Below are the code and all the weights of a small trained network. Each question names an input and a class and asks about switching units off, where a switched-off unit gives its printed mean instead of its output.

import numpy as np


def w(rows, s, z=0):
    codes = np.array(rows[::2]) - 128.0
    scale = np.full(codes.shape[1], s)
    scale[-1] = z or s
    return codes * scale


def f(y):
    return np.maximum(y, 0)


def log_softmax(a):
    a = a - a.max(-1, keepdims=True)
    return a - np.log(np.exp(a).sum(-1, keepdims=True))


def net(x, mask):
    res = np.array(x, float).reshape(1, 5) / 4 @ E
    y = f(res @ A[0][:, :-1].T + A[0][:, -1])
    res = res + np.where(mask, y, B[0][:, -1]) @ B[0][:, :-1]
    return log_softmax(res[-1] @ U[:, :-1].T + U[:, -1])


A, B = {}, {}
E = w([
[225,251,116,75,78,175],'x0',
[54,199,51,132,204,92],'x1',
[174,43,40,81,58,219],'x2',
[153,85,48,42,173,1],'x3',
[195,124,148,109,173,148],'x4',
],0.0039)
A[0] = w([
[166,97,135,120,69,160,103],'n1',
[124,79,156,138,154,120,134],'n2',
[97,119,112,140,124,159,119],'n3',
[15,141,104,160,167,127,206],'n4',
[118,121,164,134,145,128,196],'n5',
[147,157,141,124,124,131,159],'n6',
[84,184,73,135,136,98,122],'n7',
[107,140,89,122,133,100,230],'n8',
[179,132,111,117,102,179,255],'n9',
[143,58,185,130,189,80,129],'n10',
[138,116,137,128,97,134,135],'n11',
[137,124,102,121,134,121,181],'n12',
[139,100,85,110,128,103,146],'n13',
[132,113,63,106,142,48,149],'n14',
[119,89,147,137,112,143,249],'n15',
[96,174,125,144,119,134,177],'n16',
[102,67,143,148,99,205,223],'n17',
[122,134,116,126,127,105,185],'n18',
[172,218,152,121,112,160,176],'n19',
[144,96,75,106,131,97,137],'n20',
[151,82,55,97,132,80,144],'n21',
[131,135,123,130,150,153,170],'n22',
[91,86,128,146,106,200,166],'n23',
[109,107,166,143,163,139,209],'n24',
[116,141,200,141,142,84,175],'n25',
[130,111,142,131,140,122,113],'n26',
[158,155,101,115,138,167,139],'n27',
[117,136,174,142,146,86,161],'n28',
[148,160,137,130,119,140,164],'n29',
[163,66,151,118,31,168,90],'n30',
[185,245,148,122,115,166,177],'n31',
[84,213,172,140,114,51,130],'n32',
[156,147,107,125,140,153,134],'n33',
[114,110,120,133,143,94,230],'n34',
[159,159,103,115,139,166,121],'n35',
[146,134,115,125,129,152,160],'n36',
[118,131,99,130,134,97,215],'n37',
],0.012,0.0015)
B[0] = w([
[145,111,150,113,105,208,200],'n1',
[144,115,119,144,79,100,171],'n2',
[118,136,97,148,145,134,152],'n3',
[24,86,74,127,154,104,223],'n4',
[125,133,140,151,112,110,165],'n5',
[135,160,128,130,142,122,163],'n6',
[87,108,139,55,142,168,195],'n7',
[126,90,129,87,144,133,183],'n8',
[155,120,97,86,80,180,220],'n9',
[164,116,149,142,44,69,203],'n10',
[132,128,140,130,131,160,157],'n11',
[144,122,122,122,147,124,160],'n12',
[175,113,130,130,164,117,180],'n13',
[174,66,134,117,192,96,219],'n14',
[133,106,129,173,118,147,180],'n15',
[85,150,123,106,142,135,176],'n16',
[109,107,85,221,147,176,218],'n17',
[125,111,140,109,133,127,156],'n18',
[161,232,117,123,143,123,229],'n19',
[183,108,131,129,175,113,190],'n20',
[205,98,133,131,195,103,217],'n21',
[135,130,107,131,126,113,149],'n22',
[111,119,84,205,151,157,196],'n23',
[119,126,129,167,104,96,178],'n24',
[116,155,185,152,108,91,198],'n25',
[132,126,130,132,109,118,142],'n26',
[141,131,84,102,101,116,179],'n27',
[120,129,175,134,97,101,184],'n28',
[142,166,126,128,135,128,169],'n29',
[139,98,171,124,114,255,229],'n30',
[163,254,100,110,136,113,254],'n31',
[59,154,213,114,162,142,225],'n32',
[138,134,95,111,117,125,164],'n33',
[139,95,132,111,114,98,179],'n34',
[141,137,83,102,104,118,177],'n35',
[140,122,112,116,106,136,159],'n36',
[129,94,134,97,140,126,174],'n37',
],0.041,0.0055)
U = w([
[110,203,196,134,144,107,207],'0',
[209,37,128,85,205,75,227],'1',
[168,85,130,153,78,235,113],'2',
[43,93,160,53,155,117,1],'3',
[136,88,182,162,2,53,86],'4',
[183,195,35,56,99,136,75],'5',
[65,77,43,198,136,123,184],'6',
],0.0049,0.00062)

Each question gives the input, the list of numbers given to net, and the class t.
The units are the neurons (one row each of A and B). Each row of codes is followed by its name. A weight is (code - 128) times the scale printed after its matrix; where a second scale follows, it is the last column's (A, B and U).
mask holds one flag per neuron, in row order. A switched-off neuron (its flag False) gives its mean, the last column of its row in B, instead of its output. The means were averaged over made-up inputs and are rounded, as every weight is.
A unit's drop is (log p(t) with every unit on - log p(t) with that unit switched off) / (log p(t) with every unit on - log p(t) with every unit switched off).
The circuit of an input: a set's keep is (log p(t) with only the set's units on - log p(t) with every unit switched off) / (log p(t) with every unit on - log p(t) with every unit switched off). Starting from the 12 units with the biggest drops (on a tie, the unit counted first), units are removed one at a time, each time the one whose removal leaves the highest keep (on an exact tie, the one counted first), for as long as the keep stays at least 0.8.
units of the circuit, in order: the units of the circuit, biggest drop first
top k neurons: the k neurons with the biggest drops, biggest first
drop when u is switched off: that unit's drop, to one decimal
input [-3,8,-5,5,1], class 3: units of the circuit, in order	n7
input [6,-8,-6,-3,-2], class 0: units of the circuit, in order	n32, n25
input [-8,0,-8,-6,-3], class 4: top 2 neurons	n10, n25
input [4,7,-7,-2,-4], class 3: top 2 neurons	n4, n7
input [-6,4,-5,-5,-7], class 3: units of the circuit, in order	n32, n4
input [-4,5,-4,-6,3], class 3: units of the circuit, in order	n4, n32
input [4,-4,1,-5,3], class 5: top 2 neurons	n31, n19
input [5,8,-5,1,3], class 0: top 4 neurons	n31, n32, n19, n9
input [-2,7,3,-2,1], class 6: top 2 neurons	n32, n4
input [3,7,-4,-4,7], class 0: top 2 neurons	n32, n9
input [5,5,-7,-5,-8], class 0: top 2 neurons	n31, n19
input [-7,5,-8,-1,-2], class 3: top 2 neurons	n4, n32
input [-1,8,3,-5,-8], class 6: top 2 neurons	n23, n4
input [-4,7,-2,-7,8], class 6: units of the circuit, in order	n4
input [-8,0,2,-7,0], class 6: drop when n25 is switched off	0.0
input [2,-3,3,5,7], class 1: drop when n21 is switched off	0.3
input [-8,-2,1,0,5], class 4: drop when n10 is switched off	0.4
